Below is a small trained network, with its code and all its weights. Each question gives an input and a class and asks what happens when units are switched off, that is, made to give their printed mean instead of their output.

import numpy as np


def w(rows, s, z=0):
    codes = np.array(rows[::2]) - 128.0
    scale = np.full(codes.shape[1], s)
    scale[-1] = z or s
    return codes * scale


def f(y):
    return np.maximum(y, 0)


def log_softmax(a):
    a = a - a.max(-1, keepdims=True)
    return a - np.log(np.exp(a).sum(-1, keepdims=True))


def net(x, mask):
    res = np.array(x, float).reshape(1, 8) / 4 @ E
    y = f(res @ A[0][:, :-1].T + A[0][:, -1])
    res = res + np.where(mask, y, B[0][:, -1]) @ B[0][:, :-1]
    return log_softmax(res[-1] @ U[:, :-1].T + U[:, -1])


A, B = {}, {}
E = w([
[125,127,126,129,128,128,131,131],'x0',
[151,166,141,80,195,121,248,134],'x1',
[185,121,246,119,64,217,162,123],'x2',
[71,25,114,99,153,166,152,32],'x3',
[128,127,126,125,129,128,126,128],'x4',
[121,133,131,131,122,126,135,125],'x5',
[129,124,125,130,127,126,130,130],'x6',
[123,130,132,136,129,131,133,126],'x7',
],0.013)
A[0] = w([
[79,135,108,144,139,69,71,129,151],'neuron 0',
[95,119,143,119,96,101,140,150,109],'neuron 1',
[166,214,110,157,175,71,143,215,19],'neuron 2',
[87,38,88,90,89,206,153,12,54],'neuron 3',
[105,84,145,105,202,98,128,136,95],'neuron 4',
[101,140,110,119,146,61,93,128,183],'neuron 5',
[190,213,131,120,181,105,186,199,130],'neuron 6',
[95,116,132,174,128,116,131,110,147],'neuron 7',
[158,148,139,87,152,127,171,133,176],'neuron 8',
[73,54,99,164,81,109,57,114,52],'neuron 9',
[141,175,173,153,1,110,90,137,140],'neuron 10',
[80,123,90,106,216,95,156,99,129],'neuron 11',
[102,111,128,144,99,115,81,116,145],'neuron 12',
[145,108,144,174,63,170,108,168,141],'neuron 13',
[152,189,123,54,117,130,188,132,48],'neuron 14',
[70,147,62,152,154,49,77,170,46],'neuron 15',
[128,121,138,145,102,137,105,175,114],'neuron 16',
[76,150,75,144,174,55,90,156,158],'neuron 17',
[82,158,99,134,102,119,120,140,106],'neuron 18',
[104,107,95,95,193,81,181,54,120],'neuron 19',
[87,146,107,131,154,91,151,104,99],'neuron 20',
[83,110,98,63,206,116,186,85,119],'neuron 21',
[54,124,75,111,93,159,80,106,58],'neuron 22',
[106,86,108,164,56,106,76,112,174],'neuron 23',
[102,96,104,99,222,127,158,107,114],'neuron 24',
[173,166,123,90,150,133,199,133,164],'neuron 25',
[159,96,223,63,109,182,162,106,6],'neuron 26',
[140,103,148,96,125,131,96,108,93],'neuron 27',
[179,162,152,170,78,160,96,179,124],'neuron 28',
[163,184,115,136,121,94,130,134,181],'neuron 29',
[102,173,13,203,182,66,72,144,77],'neuron 30',
[95,96,132,150,139,147,49,130,105],'neuron 31',
[154,160,145,72,170,140,215,177,55],'neuron 32',
],0.011,0.015)
B[0] = w([
[99,118,170,135,191,103,138,166,219],'neuron 0',
[112,124,135,130,107,140,127,141,129],'neuron 1',
[43,150,78,218,254,15,46,143,202],'neuron 2',
[116,51,226,82,234,96,224,187,245],'neuron 3',
[131,146,102,133,84,127,128,135,154],'neuron 4',
[83,128,102,148,163,100,139,130,218],'neuron 5',
[131,101,197,111,152,126,177,116,235],'neuron 6',
[149,150,126,110,118,142,122,131,166],'neuron 7',
[103,121,109,157,184,94,95,119,199],'neuron 8',
[75,145,79,165,206,77,98,140,208],'neuron 9',
[235,157,115,108,46,194,99,122,235],'neuron 10',
[144,181,58,142,61,157,63,98,204],'neuron 11',
[99,116,175,84,172,138,139,123,197],'neuron 12',
[181,139,109,106,90,170,118,120,207],'neuron 13',
[136,78,160,88,116,158,172,139,160],'neuron 14',
[195,105,191,89,75,180,196,125,211],'neuron 15',
[132,130,119,122,78,133,120,113,161],'neuron 16',
[82,88,159,130,195,102,158,163,244],'neuron 17',
[129,115,134,107,159,118,124,100,154],'neuron 18',
[132,174,81,141,82,131,87,128,204],'neuron 19',
[148,149,113,105,106,153,93,117,158],'neuron 20',
[146,191,78,149,95,144,49,91,208],'neuron 21',
[87,155,116,145,127,93,94,134,172],'neuron 22',
[138,101,166,107,138,139,177,121,248],'neuron 23',
[145,158,83,156,76,129,93,108,188],'neuron 24',
[72,100,125,161,177,97,105,142,210],'neuron 25',
[11,107,98,158,239,36,87,168,184],'neuron 26',
[139,115,162,128,124,147,132,110,144],'neuron 27',
[180,126,106,105,81,184,134,101,214],'neuron 28',
[154,135,152,117,110,190,171,109,209],'neuron 29',
[147,79,195,91,154,148,170,126,248],'neuron 30',
[115,111,122,157,180,105,139,126,190],'neuron 31',
[141,67,194,83,164,157,191,125,185],'neuron 32',
],0.0099,0.015)
U = w([
[167,116,254,35,170,142,234,102,100],'0',
[41,141,124,175,225,53,107,99,254],'1',
[184,206,43,140,33,155,61,75,37],'2',
],0.0088,0.0016)

Each question gives the input, the list of numbers given to net, and the class t.
The units are the neurons (one row each of A and B). Each row of codes is followed by its name. A weight is (code - 128) times the scale printed after its matrix; where a second scale follows, it is the last column's (A, B and U).
mask holds one flag per neuron, in row order. A switched-off neuron (its flag False) gives its mean, the last column of its row in B, instead of its output. The means were averaged over made-up inputs and are rounded, as every weight is.
A unit's drop is (log p(t) with every unit on - log p(t) with that unit switched off) / (log p(t) with every unit on - log p(t) with every unit switched off).
The circuit of an input: a set's keep is (log p(t) with only the set's units on - log p(t) with every unit switched off) / (log p(t) with every unit on - log p(t) with every unit switched off). Starting from the 12 units with the biggest drops (on a tie, the unit counted first), units are removed one at a time, each time the one whose removal leaves the highest keep (on an exact tie, the one counted first), for as long as the keep stays at least 0.8.
circuit, biggest first: the units of the circuit, biggest drop first
k most important neurons: the k neurons with the biggest drops, biggest first
drop of u: that unit's drop, to one decimal
input [-5,-1,1,-2,-5,-4,-1,-3], class 2: circuit, biggest first : neuron 3; neuron 17
input [0,5,-3,-4,3,-4,-5,1], class 1: circuit, biggest first : neuron 2
input [4,7,0,8,6,-6,2,-6], class 2: circuit, biggest first : neuron 21; neuron 11
input [0,1,-8,1,8,8,8,-6], class 2: circuit, biggest first : neuron 11; neuron 3
input [-6,-7,-8,-2,-6,-2,3,-5], class 0: 2 most important neurons : neuron 15; neuron 30
input [7,-5,1,-1,2,-8,8,7], class 2: 3 most important neurons : neuron 3; neuron 30; neuron 6
input [2,-1,8,-8,1,-2,2,4], class 2: 2 most important neurons : neuron 10; neuron 3
input [-8,-2,-7,-4,-3,0,-5,-5], class 0: 2 most important neurons : neuron 15; neuron 30
input [-3,2,7,2,-1,-3,7,8], class 1: 3 most important neurons : neuron 26; neuron 15; neuron 30
input [-1,2,-2,-5,5,6,0,-3], class 1: 3 most important neurons : neuron 2; neuron 3; neuron 23
input [7,-2,-6,-4,6,6,-6,-4], class 0: 2 most important neurons : neuron 15; neuron 30
input [-3,7,8,4,3,6,6,0], class 1: drop of neuron 26 : 0.8
input [-4,8,-5,-5,8,5,-3,0], class 1: drop of neuron 6 : 0.0
input [1,1,8,7,-6,-2,7,-5], class 1: circuit, biggest first : neuron 26
input [4,-4,-8,-2,5,-7,3,-7], class 0: drop of neuron 15 : 1.4
